Below are the code and all the weights of a small trained network. Each question names an input and a class and asks about switching units off, where a switched-off unit gives its printed mean instead of its output.

import numpy as np


def w(rows, s, z=0):
    codes = np.array(rows[::2]) - 128.0
    scale = np.full(codes.shape[1], s)
    scale[-1] = z or s
    return codes * scale


def norm(h):
    return h / np.sqrt((h * h).mean(-1, keepdims=True) + 1e-5)


def f(y):
    return np.maximum(y, 0)


def log_softmax(a):
    a = a - a.max(-1, keepdims=True)
    return a - np.log(np.exp(a).sum(-1, keepdims=True))


def net(x, mask):
    res = np.array(x, float).reshape(1, 6) / 4 @ E
    u = 0
    for l in range(2):
        y = f(norm(res) @ A[l][:, :-1].T + A[l][:, -1])
        res = res + np.where(mask[u : u + 5], y, B[l][:, -1]) @ B[l][:, :-1]
        u += 5
    return log_softmax(norm(res)[-1] @ U[:, :-1].T + U[:, -1])


A, B = {}, {}
E = w([
[96,224,221,221,148,130,106,215,143,63],'x0',
[66,31,90,94,180,102,75,176,210,12],'x1',
[162,47,81,116,151,135,236,55,101,194],'x2',
[184,86,38,141,107,214,238,64,246,37],'x3',
[86,120,177,200,92,75,104,191,87,155],'x4',
[104,93,253,45,134,140,202,65,147,119],'x5',
],0.0018)
A[0] = w([
[129,85,3,151,141,101,106,152,125,134,194],'L0N1',
[127,91,163,96,135,106,215,79,98,190,155],'L0N2',
[147,154,43,125,171,146,108,143,166,80,29],'L0N3',
[173,173,103,90,134,186,172,64,178,102,5],'L0N4',
[119,74,112,88,166,137,146,95,169,91,30],'L0N5',
],0.0047,0.0011)
B[0] = w([
[203,102,118,91,91,194,234,3,116,195,244],'L0N1',
[226,83,32,147,72,169,160,44,111,193,249],'L0N2',
[131,133,119,118,64,141,182,73,48,239,217],'L0N3',
[224,101,162,247,107,76,88,96,113,192,252],'L0N4',
[83,213,199,157,133,67,85,217,98,134,221],'L0N5',
],0.0032)
A[1] = w([
[144,160,121,211,116,153,194,159,174,81,167],'L1N1',
[115,87,4,117,118,117,88,138,139,121,97],'L1N2',
[167,154,83,125,85,180,120,87,211,69,2],'L1N3',
[119,116,55,116,119,122,102,148,127,124,19],'L1N4',
[147,156,138,208,126,151,187,145,155,88,156],'L1N5',
],0.0043,0.00098)
B[1] = w([
[97,136,83,2,133,192,200,114,138,115,255],'L1N1',
[207,74,79,166,135,160,145,63,164,124,178],'L1N2',
[166,148,147,138,94,110,137,90,71,184,210],'L1N3',
[178,79,108,147,136,133,146,99,155,135,142],'L1N4',
[118,127,73,32,128,166,176,110,152,112,250],'L1N5',
],0.0047,0.0024)
U = w([
[121,173,191,207,119,73,58,186,63,169,138],'0',
[185,96,67,100,101,175,215,40,113,173,191],'1',
[165,62,106,161,158,100,79,112,174,93,3],'2',
[60,157,162,89,158,135,125,196,191,3,124],'3',
],0.0077,0.0044)

Each question gives the input, the list of numbers given to net, and the class t.
The units are the neurons (one row each of A and B). Each row of codes is followed by its name. A weight is (code - 128) times the scale printed after its matrix; where a second scale follows, it is the last column's (A, B and U).
mask holds one flag per neuron, layer by layer. A switched-off neuron (its flag False) gives its mean, the last column of its row in B, instead of its output. The means were averaged over made-up inputs and are rounded, as every weight is.
A unit's drop is (log p(t) with every unit on - log p(t) with that unit switched off) / (log p(t) with every unit on - log p(t) with every unit switched off).
The circuit of an input: a set's keep is (log p(t) with only the set's units on - log p(t) with every unit switched off) / (log p(t) with every unit on - log p(t) with every unit switched off). Starting from all 10 units, units are removed one at a time, each time the one whose removal leaves the highest keep (on an exact tie, the one counted first), for as long as the keep stays at least 0.8.
circuit, biggest first: the units of the circuit, biggest drop first
k most important neurons: the k neurons with the biggest drops, biggest first
top k neurons in layer l: the k neurons of layer l with the biggest drops, biggest first
drop of u: that unit's drop, to one decimal
input [3,8,-3,-6,3,-6], class 2: top 3 neurons in layer 1	L1N2; L1N4; L1N3
input [-5,8,-7,-2,-4,3], class 3: 2 most important neurons	L0N2; L0N5
input [6,-5,-3,-4,-8,4], class 0: circuit, biggest first	L1N1; L0N1
input [-4,8,-1,-7,-4,8], class 3: circuit, biggest first	L0N4; L0N1; L0N5
input [-5,-1,-6,-5,-6,2], class 0: circuit, biggest first	L0N1; L1N1; L1N5
input [7,2,3,-6,-5,8], class 0: 3 most important neurons	L1N1; L1N5; L0N1
input [3,6,3,-8,-1,7], class 3: circuit, biggest first	L0N4; L0N1
input [1,-4,0,-3,-6,-3], class 0: circuit, biggest first	L0N1; L1N1; L0N2
input [-1,-8,-6,-4,-1,5], class 0: circuit, biggest first	L0N1; L1N1
input [6,-3,-7,-4,-5,7], class 3: top 3 neurons in layer 0	L0N4; L0N3; L0N2
input [6,-5,-8,3,-1,-2], class 3: most important neuron	L0N2
input [5,-3,-7,2,0,-1], class 3: 2 most important neurons	L0N2; L0N1
input [6,1,3,-1,5,5], class 3: top 2 neurons in layer 1	L1N3; L1N2
input [-1,-3,-5,-1,-1,4], class 0: top 3 neurons in layer 0	L0N1; L0N3; L0N2
input [8,0,-8,-2,0,-6], class 3: top 2 neurons in layer 0	L0N4; L0N5
input [6,-6,0,-5,-8,0], class 0: top neuron in layer 1	L1N1
input [2,-1,-6,1,3,2], class 3: drop of L0N2	0.1
input [-2,4,0,3,3,8], class 2: drop of L0N5	0.5
input [8,-4,-1,-2,1,6], class 3: drop of L1N5	0.1
